Below are the code and all the weights of a small trained network. Each question names an input and a class and asks about switching units off, where a switched-off unit gives its printed mean instead of its output.

import numpy as np


def w(rows, s, z=0):
    codes = np.array(rows[::2]) - 128.0
    scale = np.full(codes.shape[1], s)
    scale[-1] = z or s
    return codes * scale


def norm(h):
    return h / np.sqrt((h * h).mean(-1, keepdims=True) + 1e-5)


def f(y):
    return np.maximum(y, 0)


def log_softmax(a):
    a = a - a.max(-1, keepdims=True)
    return a - np.log(np.exp(a).sum(-1, keepdims=True))


def net(x, mask):
    res = np.array(x, float).reshape(1, 2) / 4 @ E
    u = 0
    for l in range(3):
        y = f(norm(res) @ A[l][:, :-1].T + A[l][:, -1])
        res = res + np.where(mask[u : u + 11], y, B[l][:, -1]) @ B[l][:, :-1]
        u += 11
    return log_softmax(norm(res)[-1] @ U[:, :-1].T + U[:, -1])


A, B = {}, {}
E = w([
[176,247,100],'x0',
[80,255,83],'x1',
],0.007)
A[0] = w([
[101,101,92,107],'0.n0',
[252,115,158,249],'0.n1',
[38,170,200,106],'0.n2',
[157,124,114,38],'0.n3',
[254,175,233,120],'0.n4',
[125,72,197,104],'0.n5',
[52,193,116,149],'0.n6',
[115,175,159,102],'0.n7',
[111,41,199,137],'0.n8',
[203,111,225,45],'0.n9',
[75,181,51,66],'0.n10',
],0.0096,0.0019)
B[0] = w([
[3,105,144,157],'0.n0',
[135,166,151,233],'0.n1',
[55,131,85,188],'0.n2',
[49,182,81,135],'0.n3',
[113,125,169,218],'0.n4',
[196,166,190,213],'0.n5',
[154,85,132,238],'0.n6',
[144,131,139,170],'0.n7',
[147,51,198,255],'0.n8',
[106,112,59,193],'0.n9',
[142,66,73,224],'0.n10',
],0.0061,0.0053)
A[1] = w([
[111,83,130,149],'1.n0',
[12,187,77,126],'1.n1',
[166,144,91,148],'1.n2',
[152,176,53,153],'1.n3',
[101,163,168,82],'1.n4',
[58,88,204,255],'1.n5',
[71,144,81,128],'1.n6',
[3,101,167,160],'1.n7',
[104,57,82,125],'1.n8',
[97,191,137,134],'1.n9',
[73,171,66,152],'1.n10',
],0.012,0.0048)
B[1] = w([
[149,158,98,180],'1.n0',
[186,46,74,210],'1.n1',
[56,190,220,165],'1.n2',
[4,33,199,203],'1.n3',
[135,182,202,134],'1.n4',
[224,142,139,255],'1.n5',
[93,139,142,177],'1.n6',
[190,235,24,208],'1.n7',
[132,143,89,184],'1.n8',
[152,111,171,168],'1.n9',
[160,1,116,201],'1.n10',
],0.0057,0.0081)
A[2] = w([
[119,104,191,176],'2.n0',
[164,250,102,124],'2.n1',
[124,28,140,120],'2.n2',
[185,47,58,186],'2.n3',
[134,78,154,251],'2.n4',
[97,185,88,109],'2.n5',
[58,63,81,171],'2.n6',
[145,96,184,158],'2.n7',
[68,143,119,160],'2.n8',
[160,176,176,190],'2.n9',
[99,97,116,127],'2.n10',
],0.012,0.0021)
B[2] = w([
[144,212,11,195],'2.n0',
[1,137,87,161],'2.n1',
[119,158,130,226],'2.n2',
[142,180,184,254],'2.n3',
[127,179,185,211],'2.n4',
[139,76,180,137],'2.n5',
[130,47,154,209],'2.n6',
[189,161,133,203],'2.n7',
[92,71,166,153],'2.n8',
[80,51,147,185],'2.n9',
[157,130,78,160],'2.n10',
],0.0069,0.0081)
U = w([
[31,215,185,171],'0',
[92,128,102,2],'1',
[43,7,150,185],'2',
[99,119,98,20],'3',
[90,126,117,2],'4',
[160,83,4,149],'5',
[194,144,184,232],'6',
[123,213,30,81],'7',
],0.017,0.008)

Each question gives the input, the list of numbers given to net, and the class t.
The units are the neurons (one row each of A and B). Each row of codes is followed by its name. A weight is (code - 128) times the scale printed after its matrix; where a second scale follows, it is the last column's (A, B and U).
mask holds one flag per neuron, layer by layer. A switched-off neuron (its flag False) gives its mean, the last column of its row in B, instead of its output. The means were averaged over made-up inputs and are rounded, as every weight is.
A unit's drop is (log p(t) with every unit on - log p(t) with that unit switched off) / (log p(t) with every unit on - log p(t) with every unit switched off).
most important unit: the unit with the biggest drop
k most important neurons: the k neurons with the biggest drops, biggest first
top k neurons in layer l: the k neurons of layer l with the biggest drops, biggest first
drop when u is switched off: that unit's drop, to one decimal
input [-8,3], class 7: top neuron in layer 2 => [2.n1]
input [4,2], class 2: 4 most important neurons => [1.n3; 1.n5; 0.n5; 0.n8]
input [6,5], class 2: 2 most important neurons => [1.n5; 1.n3]
input [6,-5], class 0: 2 most important neurons => [1.n10; 0.n8]
input [4,4], class 2: 2 most important neurons => [1.n3; 1.n5]
input [1,0], class 0: 2 most important neurons => [2.n6; 0.n8]
input [2,1], class 2: 3 most important neurons => [1.n3; 1.n5; 0.n5]
input [-2,5], class 5: 2 most important neurons => [0.n2; 1.n1]
input [-3,1], class 7: top 2 neurons in layer 0 => [0.n0; 0.n6]
input [7,4], class 2: 2 most important neurons => [1.n5; 0.n8]
input [4,3], class 2: 2 most important neurons => [1.n3; 1.n5]
input [-6,3], class 7: 2 most important neurons => [1.n7; 2.n1]
input [3,4], class 2: drop when 1.n3 is switched off => 0.2
input [-8,6], class 5: drop when 1.n7 is switched off => 0.2
input [8,-6], class 0: most important unit => 1.n10
input [-5,4], class 5: drop when 1.n7 is switched off => 0.1
input [5,-2], class 0: drop when 0.n0 is switched off => 0.0
input [2,-2], class 0: top 2 neurons in layer 0 => [0.n1; 0.n2]
